Each row is followed by roughly how far along a hidden order it lies, from 0 to 12. A new part has a new order.
(in the rows, 128 means zero)
[128 119 148 130 124 130 134 126 126 126 125 123 118 127 127 125] => 8
[129 120  15 121 155 120 134 135 132 139 139 120 170  99 134 130] => 3
[127 134 107 123 133 130  97 135 128 121 130 127 106 158 134 128] => 1
[127 125 199 133 110 136 124 122 122 116 120 121  70 155 123 122] => 10
[128 122 153 131 121 132 132 124 126 126 123 121 103 137 125 123] => 9
[128 125 163 130 120 131 124 124 126 124 123 125 103 141 125 125] => 8
[127 133 107 123 135 130 100 136 127 117 130 126  95 164 133 129] => 1
[128 117 122 130 127 129 141 125 124 131 124 115 110 127 126 122] => 9
[127 139 145 126 124 132  91 133 127 117 127 130  92 167 131 129] => 2
[128 108 109 130 127 130 146 122 122 126 121 103  92 131 127 116] => 11
[127 134 115 124 132 132 105 133 128 122 131 128  99 157 132 129] => 1
[128 126 113 127 132 127 131 128 128 131 128 126 135 115 129 128] => 6
[126 133 255 135  97 140 105 121 123 109 112 130  48 182 122 123] => 9
[127 133 157 128 124 130 115 128 128 123 127 134 110 145 127 130] => 5
[128 126 145 129 125 129 132 126 126 126 125 126 122 129 127 127] => 7
[125 149 251 129 105 143  60 134 124  98 116 137   1 228 130 127] => 0
[126 137 137 124 126 134  84 136 126 110 125 127  61 189 133 127] => 0
[127 133 103 121 134 131  96 139 127 118 130 125  96 167 134 128] => 0
[128 121 125 127 135 125 137 128 128 133 130 122 148 113 129 127] => 7
[127 135 178 130 117 133 113 127 130 120 123 134 105 150 127 129] => 5
[128 132 121 127 129 129 121 130 129 128 129 130 124 130 130 129] => 5
[127 139 161 128 127 132  99 132 128 119 125 134  92 163 129 129] => 3
[127 133 124 125 134 130 108 134 129 123 131 127 109 151 132 129] => 2
[128 118 163 132 119 132 134 123 124 124 122 116  93 141 125 121] => 10
[127 138 161 127 122 133  98 133 128 116 128 134  83 170 130 129] => 2
[127 126 223 134 106 137 124 121 121 114 115 119  52 166 123 120] => 10
[128 131  91 121 141 129  97 136 128 121 131 124 111 160 134 128] => 1
[127 132  92 120 137 133  94 139 126 117 130 120  73 173 136 126] => 0
[128 123 153 131 120 131 132 125 125 125 124 122 107 126 126 124] => 9
[128 128 161 130 123 131 128 126 127 126 125 127 116 136 127 127] => 7
[127 135 115 124 132 131 102 136 128 120 129 128 109 164 133 129] => 1
[126 124 255 136  92 147 113 118 117 102 105 116   2 196 120 115] => 12
[128 132 117 126 129 127 118 132 129 126 130 129 128 136 130 129] => 4
[127 138 166 128 120 133  99 129 127 118 125 133  95 161 128 129] => 3
[128 133 101 125 134 128 109 134 129 125 131 128 122 144 132 129] => 3
[128 107 142 130 119 135 141 122 119 120 116  93  62 148 125 111] => 12
[128 122  95 127 135 125 144 128 128 134 130 123 136 109 128 127] => 7
[128 116 116 130 128 130 141 124 123 127 124 113 111 128 127 121] => 10
[128 131 123 126 128 128 117 130 128 125 130 129 125 135 130 129] => 4
[127 138 143 126 126 132 100 132 128 120 128 133  99 156 130 129] => 2
[128 124 148 130 123 131 130 124 123 128 123 118 109 133 126 124] => 9
[128 108 112 130 127 132 145 123 121 126 121 102  97 102 126 118] => 11
[128 129 155 130 122 130 128 126 127 129 124 128 112 137 127 127] => 7
[128 102 137 130 120 134 145 122 119 122 117 100  70 142 126 115] => 12
[128 123 160 131 123 130 136 125 126 124 122 125 101 132 126 124] => 8
[127 121 196 133 108 137 124 120 119 114 115 115  43 163 123 119] => 11
[128 126 127 129 126 127 132 126 127 127 126 126 121 125 127 127] => 7
[128 115 110 128 131 128 144 125 125 129 125 114 125 119 127 122] => 9
[127 115 170 132 118 134 148 122 122 120 119 115  79 151 124 120] => 11
[127 120 179 132 113 135 131 123 121 118 116 114  66 161 124 118] => 11
[127 138 150 124 126 134  79 135 126 109 125 129  53 186 131 127] => 0
[127 118 170 132 115 136 132 121 119 117 115 109  62 159 124 119] => 11
[127 132  85 120 140 130  97 138 127 118 131 123  88 153 135 128] => 0
[129 123  79 125 140 124 137 131 129 132 132 125 147 111 132 128] => 5
[128 116 105 129 131 128 141 126 125 130 123 122 126 120 127 123] => 9
[128 123 137 130 125 130 135 129 126 127 124 122 116 128 126 124] => 8
[127 136 163 128 125 132 104 131 128 120 127 134 107 157 129 128] => 3
[127 137 189 130 117 133 111 127 127 119 122 135  96 144 126 128] => 5
[128 130 146 129 121 130 124 126 127 125 124 129 113 137 126 128] => 7
[127 134 106 123 132 131  96 134 127 120 130 127  57 161 133 129] => 1
[128 126 164 132 120 132 127 125 126 125 123 127 104 139 125 125] => 8
[129 123 111 128 131 126 137 127 127 153 128 123 141 116 130 127] => 7
[128 128 123 128 130 128 128 127 128 128 124 128 134 130 128 128] => 6
[127 141 182 128 117 135  97 130 127 115 124 135  83 170 128 129] => 3
[126 140 162 126 120 134  92 132 127 119 123 133  73 178 130 129] => 2
[127 130 192 132 114 133 122 124 126 120 122 129  92 146 125 126] => 8
[126 140 168 125 123 137  75 135 125 107 123 132  41 202 131 127] => 0
[128 123 144 130 123 130 137 125 126 126 124 120 116 133 126 125] => 9
[128 111 137 131 120 135 139 122 120 121 118 100  60 141 125 116] => 12
[127 119 180 132 113 135 127 122 121 116 118 118  66 153 124 119] => 10
[128 128 157 130 120 130 127 126 127 124 125 129 111 138 126 127] => 7
[128 116 113 129 130 128 144 125 124 128 126 116 118 122 127 124] => 9
[128 116 134 130 124 130 143 124 123 126 122 113 114 132 126 122] => 10
[129 125  17 118 156 124 103 141 129 128 138 115 141 133 138 128] => 0
[128 120 112 130 128 128 142 125 126 129 126 119 132 124 128 124] => 9
[127 134 140 126 132 130 109 132 128 125 128 132 106 150 130 129] => 3
[128 130  74 121 140 129  96 137 128 121 131 123 108 159 134 128] => 0
[127 127 189 132 115 134 126 123 124 119 119 126  83 151 124 123] => 9
[127 126 182 132 112 133 124 124 125 119 120 126  84 149 124 125] => 8
[128 133 120 126 132 127 114 131 129 128 131 129 126 137 130 129] => 4
[128 126  43 118 150 127 112 140 128 127 138 119 124 144 135 127] => 0
[128 128  81 124 141 125 119 132 130 130 133 126 145 129 132 128] => 3
[128 119 139 130 127 130 137 124 125 126 123 119 149 126 126 123] => 9
[128 119 162 131 116 133 133 123 123 120 119 118  91 146 125 122] => 10
[126 148 253 133 103 139  91 127 126 109 117 141  53 188 125 129] => 4
[128 127 121 127 129 127 133 128 128 130 129 126 138 123 128 127] => 6
[121 184 255 151  26 167  20 115 117  63  87 173   1 255 111 128] => 6
[128 129 151 129 123 130 125 128 127 125 126 129 123 127 127 128] => 6
[128 134  93 123 137 127 116 134 129 127 132 127 120 135 132 130] => 2
[128 114 115 130 126 130 145 124 124 126 124 111 113 128 127 119] => 10
